Below are the code and all the weights of a small trained network. Each question names an input and a class and asks about switching units off, where a switched-off unit gives its printed mean instead of its output.

import numpy as np


def w(rows, s, z=0):
    codes = np.array(rows[::2]) - 128.0
    scale = np.full(codes.shape[1], s)
    scale[-1] = z or s
    return codes * scale


def norm(h):
    return h / np.sqrt((h * h).mean(-1, keepdims=True) + 1e-5)


def f(y):
    return y / 2 * (1 + np.tanh(0.7978845608 * (y + 0.044715 * y**3)))


def log_softmax(a):
    a = a - a.max(-1, keepdims=True)
    return a - np.log(np.exp(a).sum(-1, keepdims=True))


def net(x, mask):
    res = np.array(x, float).reshape(1, 5) / 4 @ E
    u = 0
    for l in range(4):
        y = f(norm(res) @ A[l][:, :-1].T + A[l][:, -1])
        res = res + np.where(mask[u : u + 10], y, B[l][:, -1]) @ B[l][:, :-1]
        u += 10
    return log_softmax(norm(res)[-1] @ U[:, :-1].T + U[:, -1])


A, B = {}, {}
E = w([
[181,253,158,1,128,97],'x0',
[68,148,57,93,8,136],'x1',
[137,106,173,130,90,60],'x2',
[121,130,131,130,130,131],'x3',
[117,42,174,34,122,191],'x4',
],0.0078)
A[0] = w([
[114,139,135,135,231,145,43],'L0N1',
[192,55,166,114,58,2,132],'L0N2',
[143,153,96,59,182,79,2],'L0N3',
[119,104,114,65,156,246,106],'L0N4',
[170,184,167,77,105,103,111],'L0N5',
[99,177,44,139,194,177,69],'L0N6',
[142,121,122,127,154,128,45],'L0N7',
[211,137,156,140,198,167,26],'L0N8',
[141,129,3,83,208,187,71],'L0N9',
[191,203,86,207,105,164,158],'L0N10',
],0.0097,0.0041)
B[0] = w([
[147,110,208,165,105,91,168],'L0N1',
[1,165,195,135,159,180,222],'L0N2',
[164,123,97,167,161,181,165],'L0N3',
[43,123,162,66,183,64,248],'L0N4',
[114,107,105,175,165,200,254],'L0N5',
[81,148,191,94,133,94,181],'L0N6',
[156,168,144,181,96,118,104],'L0N7',
[138,88,180,153,19,47,197],'L0N8',
[38,173,188,209,59,191,194],'L0N9',
[40,99,119,54,199,88,238],'L0N10',
],0.0094,0.004)
A[1] = w([
[201,204,187,72,126,136,149],'L1N1',
[176,149,121,201,135,110,42],'L1N2',
[183,236,159,80,125,153,113],'L1N3',
[212,77,168,113,149,136,134],'L1N4',
[143,40,82,212,136,160,54],'L1N5',
[208,104,130,160,185,112,114],'L1N6',
[110,152,40,108,1,177,2],'L1N7',
[52,127,180,125,153,87,113],'L1N8',
[76,54,61,45,163,116,208],'L1N9',
[139,157,36,153,144,10,8],'L1N10',
],0.0099,0.0031)
B[1] = w([
[56,1,94,215,141,115,167],'L1N1',
[94,100,142,87,94,61,126],'L1N2',
[59,35,49,141,147,156,169],'L1N3',
[185,143,107,128,125,83,144],'L1N4',
[120,93,61,90,184,154,163],'L1N5',
[153,94,131,145,69,113,142],'L1N6',
[163,141,138,89,71,44,163],'L1N7',
[146,229,136,89,121,211,254],'L1N8',
[240,155,152,82,134,114,233],'L1N9',
[159,205,150,72,211,96,145],'L1N10',
],0.0097,0.0074)
A[2] = w([
[151,81,198,173,175,112,49],'L2N1',
[141,55,136,56,122,128,3],'L2N2',
[54,153,153,170,113,180,124],'L2N3',
[166,169,40,69,79,133,70],'L2N4',
[204,207,138,71,184,175,172],'L2N5',
[72,20,69,119,160,101,35],'L2N6',
[39,102,91,181,157,255,203],'L2N7',
[125,79,59,101,180,117,40],'L2N8',
[100,87,141,104,131,166,104],'L2N9',
[95,150,143,144,142,199,44],'L2N10',
],0.0098,0.0032)
B[2] = w([
[102,114,198,222,5,2,159],'L2N1',
[96,169,130,102,252,100,146],'L2N2',
[20,148,110,160,62,110,186],'L2N3',
[107,84,161,231,7,50,165],'L2N4',
[191,51,65,237,117,249,226],'L2N5',
[194,84,62,128,115,122,181],'L2N6',
[69,47,76,114,58,131,254],'L2N7',
[96,84,92,193,122,169,156],'L2N8',
[67,133,76,181,152,23,159],'L2N9',
[104,199,167,199,25,107,161],'L2N10',
],0.0057,0.0081)
A[3] = w([
[96,145,157,115,99,125,66],'L3N1',
[216,185,113,96,72,115,129],'L3N2',
[152,142,176,34,221,156,167],'L3N3',
[126,56,206,71,116,165,4],'L3N4',
[151,173,209,102,63,44,225],'L3N5',
[116,149,44,33,49,104,176],'L3N6',
[137,40,9,131,135,138,15],'L3N7',
[105,222,55,203,180,69,104],'L3N8',
[174,102,89,100,184,71,72],'L3N9',
[199,104,148,116,77,45,56],'L3N10',
],0.011,0.0034)
B[3] = w([
[117,175,131,139,94,121,152],'L3N1',
[166,134,197,217,186,147,161],'L3N2',
[129,204,72,167,179,79,192],'L3N3',
[89,145,59,73,206,82,163],'L3N4',
[176,100,125,99,107,153,231],'L3N5',
[133,48,218,209,166,76,244],'L3N6',
[153,100,53,237,153,209,254],'L3N7',
[115,84,125,1,199,88,176],'L3N8',
[68,114,97,96,133,167,147],'L3N9',
[237,160,172,195,136,226,168],'L3N10',
],0.0093,0.0061)
U = w([
[108,7,44,186,129,158,116],'0',
[26,147,188,119,93,147,132],'1',
[217,72,216,165,104,78,127],'2',
[140,155,98,60,232,132,115],'3',
[153,140,124,168,110,194,233],'4',
[199,199,85,149,35,229,72],'5',
[241,176,24,112,7,172,5],'6',
],0.014,0.015)

Each question gives the input, the list of numbers given to net, and the class t.
The units are the neurons (one row each of A and B). Each row of codes is followed by its name. A weight is (code - 128) times the scale printed after its matrix; where a second scale follows, it is the last column's (A, B and U).
mask holds one flag per neuron, layer by layer. A switched-off neuron (its flag False) gives its mean, the last column of its row in B, instead of its output. The means were averaged over made-up inputs and are rounded, as every weight is.
A unit's drop is (log p(t) with every unit on - log p(t) with that unit switched off) / (log p(t) with every unit on - log p(t) with every unit switched off).
The circuit of an input: a set's keep is (log p(t) with only the set's units on - log p(t) with every unit switched off) / (log p(t) with every unit on - log p(t) with every unit switched off). Starting from the 12 units with the biggest drops (on a tie, the unit counted first), units are removed one at a time, each time the one whose removal leaves the highest keep (on an exact tie, the one counted first), for as long as the keep stays at least 0.8.
circuit, biggest first: the units of the circuit, biggest drop first
k most important neurons: the k neurons with the biggest drops, biggest first
top k neurons in layer l: the k neurons of layer l with the biggest drops, biggest first
input [5,-3,7,-3,-7], class 1: 2 most important neurons : [L0N2, L1N9]
input [-7,-8,-2,0,7], class 2: top 3 neurons in layer 0 : [L0N5, L0N1, L0N4]
input [-1,1,8,-4,5], class 1: circuit, biggest first : [L0N2]
input [-6,-1,4,7,-7], class 3: top 2 neurons in layer 0 : [L0N5, L0N10]
input [3,7,4,-3,8], class 3: top 3 neurons in layer 0 : [L0N2, L0N4, L0N8]
input [-6,4,7,7,-5], class 1: circuit, biggest first : [L0N2, L2N5, L3N7]
input [7,8,-8,6,-2], class 1: circuit, biggest first : [L0N6, L3N7]
input [-2,6,-4,1,-8], class 3: 3 most important neurons : [L0N10, L1N10, L3N8]
input [5,-7,-1,-5,6], class 2: 2 most important neurons : [L2N1, L0N8]
input [8,-8,-4,-7,-5], class 0: 2 most important neurons : [L1N1, L1N3]
input [2,1,-6,-4,5], class 1: circuit, biggest first : [L0N9, L3N7]
input [-4,5,-2,-6,-7], class 3: 3 most important neurons : [L1N10, L0N10, L3N8]
input [3,-4,1,-3,-4], class 2: top 3 neurons in layer 1 : [L1N6, L1N9, L1N5]
input [6,-5,6,2,-4], class 0: circuit, biggest first : [L1N1]
input [-2,1,2,-6,4], class 4: 3 most important neurons : [L1N8, L2N5, L0N10]
input [4,-5,3,6,-6], class 3: top 2 neurons in layer 1 : [L1N10, L1N9]
input [8,5,-7,1,-1], class 0: 2 most important neurons : [L1N3, L0N2]
input [-2,5,4,4,-7], class 3: 3 most important neurons : [L1N10, L3N8, L0N10]
input [4,7,6,5,-7], class 2: top 2 neurons in layer 0 : [L0N4, L0N9]
input [0,8,4,-3,2], class 2: most important neuron : [L3N6]
input [2,6,2,-6,-7], class 3: 2 most important neurons : [L1N10, L0N10]
input [-5,5,-5,-1,-6], class 3: top 4 neurons in layer 0 : [L0N5, L0N2, L0N6, L0N10]
input [-7,-6,-8,-1,3], class 1: 2 most important neurons : [L0N9, L0N4]
input [8,3,4,2,8], class 0: top 2 neurons in layer 1 : [L1N3, L1N1]
